cols: A G C P
K_567: [ 6.84  3.72 -3.82 -3.15]
K_767: [ 6.84  3.72 -3.82  8.13]
K_428: [ 2.46  2.87 -3.30  0.06]
K_697: [-7.31 -3.82  2.71 -8.97]
Table of tags by key:
[0.06] -> K_412
[-7.31] -> K_77
[2.87] -> K_438
[2.46] -> K_740
join K_428 0:  => K_740
after: [-7.31] => [-3.82]

cols: L Z R V N F T K X
K_10: [ 6.19  0.17  6.20 -0.95 -1.76  0.48 -2.14 -3.70 -0.12]
K_517: [-6.82 -0.20 -6.64  1.44  1.91 -6.50  2.21  2.45 -0.14]
K_948: [ 1.70 -0.55  1.79  0.29  4.37  1.00  4.17  0.58 -0.11]
K_247: [-5.94  0.04 -5.84  0.66  1.38 -6.79  1.90  4.25 -0.04]
K_686: [ 1.68 -0.28  1.89  1.63 -2.55  1.71 -2.73 -6.38 -0.24]
K_255: [ 6.19  0.17  6.20 -0.95 -1.76  6.96 -2.14 -3.70 -0.12]
K_923: [-5.87  0.13 -5.83  0.34  0.50 -6.64  1.00  4.18 -0.03]
K_190: [-0.28  0.48 -0.40 -1.91  2.83  0.66  2.78  4.15  0.17]
after: [-0.20] => [-6.64]
where: [4.15] => K_190, 7

cols: U J E Y S D M B
K_105: [-1.48 -0.65  0.38 -2.72 -1.85  0.06 -0.78  0.11]
K_657: [-0.02 -0.09 -1.08 -0.45 -2.23 -2.24  1.37  0.66]
K_435: [-0.19  0.78  0.72  3.75 -2.07  2.10  1.14 -1.15]
K_583: [-0.12  0.49 -0.15 -3.92 -0.83  1.93 -0.10 -4.36]
K_216: [-0.86 -0.59 -1.70  2.76 -0.92  1.20  0.22  3.07]
K_240: [-0.17 -1.27  0.48  0.81  3.03  1.22  0.05  0.10]
K_274: [ 0.22 -0.34 -0.50 -2.39  0.19  1.67  0.48 -3.49]
K_328: [-2.31  1.04 -0.66 -7.32  2.39  2.08 -0.55  0.06]
K_99: [ 0.23 -1.00 -0.48  3.67  1.19  0.16 -0.84 -0.99]
where: [-2.24] => K_657, 5
where: [1.37] => K_657, 6
where: [0.49] => K_583, 1
where: [-0.83] => K_583, 4
find: [-0.65  0.38 -2.72 -1.85  0.06] => K_105
where: [-0.50] => K_274, 2
down: [ 0.06 -0.99] => B

cols: riro tul pud sope Fot ridi
K_544: [ 5.51  4.82 -1.05  1.61 -3.98 -2.43]
K_336: [-0.13 -4.43  4.17 -3.10  2.81 -1.20]
K_693: [-0.13 -4.43  1.07 -3.10  2.81  1.08]
after: [-3.98] => [-2.43]
find: [-0.13 -4.43  1.07 -3.10] => K_693
tags:
[4.82] -> K_259
[5.50] -> K_578
[4.81] -> K_348
[5.51] -> K_619
[-0.13] -> K_289
join K_544 0:  => K_619
find: [-3.10  2.81 -1.20] => K_336
find: [-0.13 -4.43  4.17 -3.10  2.81 -1.20] => K_336
where: [5.51] => K_544, 0

cols: bidos ren Putun vupu
K_458: [ 1.70  0.79 -5.95 -2.20]
K_755: [-0.03 -0.35 -7.40 -2.65]
K_911: [ 1.70  0.79 -3.17 -2.20]
K_718: [ 1.24  0.61 -2.58 -0.71]
K_772: [-0.15 -0.28 -6.66  2.07]
K_854: [ 1.71  2.01 -6.66 -2.59]
K_184: [-0.76 -0.29  8.80  4.38]
K_260: [ 1.11  0.73  1.65 -0.20]
K_401: [-1.06 -0.31  5.07  2.38]
K_939: [-0.73 -0.23  0.29  0.12]
where: [-3.17] => K_911, 2
after: [1.65] => [-0.20]
tags:
[0.78] -> K_157
[0.62] -> K_413
[0.61] -> K_335
[0.79] -> K_60
[-2.19] -> K_840
[-2.20] -> K_226
join K_911 1:  => K_60

cols: zasut Dafav labat Pagin sopo Vadi
K_568: [ 3.41 -7.45  6.48 -7.30 -4.42 -7.84]
K_338: [ 4.61 -1.88  7.45  0.83 -0.71 -3.15]
K_621: [-1.88  7.43  0.83 -0.71 -3.15 -7.88]
find: [-1.88  7.45  0.83 -0.71 -3.15] => K_338
tags:
[-1.87] -> K_139
[-1.88] -> K_180
[7.44] -> K_512
[7.43] -> K_20
join K_621 1:  => K_20
find: [ 7.45  0.83 -0.71 -3.15] => K_338

cols: Solik govim momeb sabo Nirim
K_870: [-6.08 -1.01 -2.01  1.09  6.68]
K_557: [-3.68  2.05 -5.03  5.40 -1.80]
K_580: [-2.72  3.96 -0.47 -1.78  5.83]
K_239: [-2.03  2.05 -5.03 -1.80  5.40]
where: [-2.72] => K_580, 0
down: [-1.80  5.83  5.40] => Nirim
find: [ 2.05 -5.03 -1.80  5.40] => K_239
Table of tags by key:
[-1.81] -> K_910
[1.08] -> K_716
[-1.80] -> K_824
[1.09] -> K_26
join K_870 3:  => K_26

cols: keb Mola Kul gef Dok gub pel
K_837: [-1.19 -0.92  6.92  3.12 -2.17  2.83  2.44]
K_406: [ 5.32  0.45  0.51  5.96  3.16 -3.45  2.29]
K_677: [-7.39 -2.13 -1.69 -2.72 -5.74 -7.22  5.18]
K_479: [ 5.19  4.23 -0.49 -6.39  0.46 -2.17 -3.00]
K_221: [ 2.34  5.16  0.79  1.55 -0.86  2.52  5.89]
K_793: [-2.84  6.02 -0.19 -1.75 -4.13 -5.31 -2.69]
K_792: [-1.14  6.74  3.52  2.01 -4.46 -3.86  2.15]
K_128: [ 0.48 -3.31 -0.75 -6.64 -5.79 -1.40  6.21]
K_451: [ 5.26  3.61  3.99 -2.72  0.67 -5.89 -4.69]
K_573: [-7.39 -2.13 -1.69 -6.28 -5.74 -7.22  5.18]
K_118: [-5.01  3.63 -4.00  4.54 -7.69 -0.51  4.92]
K_618: [-2.60  4.24 -2.58  1.61 -7.57 -6.49  1.21]
after: [0.45] => [0.51]
after: [-5.79] => [-1.40]
find: [-2.17  2.83] => K_837
find: [ 0.51  5.96  3.16 -3.45  2.29] => K_406
tags:
[-7.39] -> K_194
[-5.01] -> K_535
[2.34] -> K_68
[5.26] -> K_990
[2.83] -> K_204
[-2.17] -> K_287
[-1.19] -> K_354
join K_837 0:  => K_354
find: [-2.60  4.24 -2.58  1.61 -7.57 -6.49  1.21] => K_618

cols: kisob Lapom Kif rerat veru tam konis
K_868: [ 5.31 -1.48  3.49 -6.05 -2.02 -0.84  9.02]
K_385: [ 4.84 -0.23  3.51 -4.66 -0.73  1.02  7.36]
K_663: [-4.58  1.17 -3.03  5.11  1.61  0.34 -7.66]
down: [-4.66  5.11] => rerat
where: [-3.03] => K_663, 2

cols: raba nisul fal vonir midid Namiz kot Pada
K_321: [-6.48  3.62 -0.73  2.41  4.17 -2.62  1.97 -6.93]
K_638: [-2.48  2.42 -5.34  1.72 -3.70 -1.28  2.10  1.32]
K_257: [ 4.65  1.19 -2.48  2.42 -5.32 -1.98  2.79  1.82]
K_922: [-3.93  2.42 -0.16  1.60  2.52 -0.07  1.32 -4.33]
K_586: [-0.11 -6.01  4.04 -8.30  1.20  7.89 -8.46  2.36]
K_886: [-0.06  0.13 -0.12 -0.02  0.07 -0.08 -0.08 -0.03]
K_882: [-0.03 -5.48  3.79 -7.84  1.09  7.36 -8.09  2.31]
K_133: [ 1.46 -2.05  0.47 -2.49 -1.25  1.29  0.48  1.20]
K_424: [ 4.59  1.29 -2.55  2.47 -5.26 -2.04  2.76  1.73]
K_846: [-1.08  6.63 -3.17  6.32  4.74 -6.64  4.83 -3.62]
K_905: [ 4.75  1.03 -2.31  2.38 -5.39 -1.88  2.77  1.94]
K_481: [-8.17 -0.63  2.41 -6.25  8.39  5.30 -6.26 -7.11]
Table of tags by key:
[1.32] -> K_900
[-0.03] -> K_437
join K_886 7:  => K_437
where: [4.65] => K_257, 0
down: [-1.08  4.75] => raba
find: [-2.48  2.42 -5.32] => K_257
after: [4.75] => [1.03]
where: [4.59] => K_424, 0
where: [1.72] => K_638, 3

cols: rurak pufu goger dep kiv rere Supiz
K_375: [-2.48  2.06  2.80 -1.00 -1.51 -1.13 -0.62]
K_58: [ 0.81  0.16 -0.60  0.38  1.24  3.01  1.82]
K_256: [-0.33  0.43  0.60  0.00 -0.30  0.08  0.04]
K_71: [ 0.81 -1.00 -1.51  2.80 -1.13  2.06  0.03]
K_45: [ 1.44  0.16 -0.60  0.38  1.24  0.68  0.03]
K_938: [-2.48  2.06  2.80 -1.00 -1.51 -1.13  0.82]
find: [ 0.81 -1.00 -1.51  2.80 -1.13  2.06  0.03] => K_71
Table of tags by key:
[-2.47] -> K_131
[-0.33] -> K_584
[-0.61] -> K_106
[0.81] -> K_443
[-0.32] -> K_763
[-2.48] -> K_91
[-0.62] -> K_881
join K_375 0:  => K_91
find: [-2.48  2.06  2.80 -1.00 -1.51 -1.13  0.82] => K_938

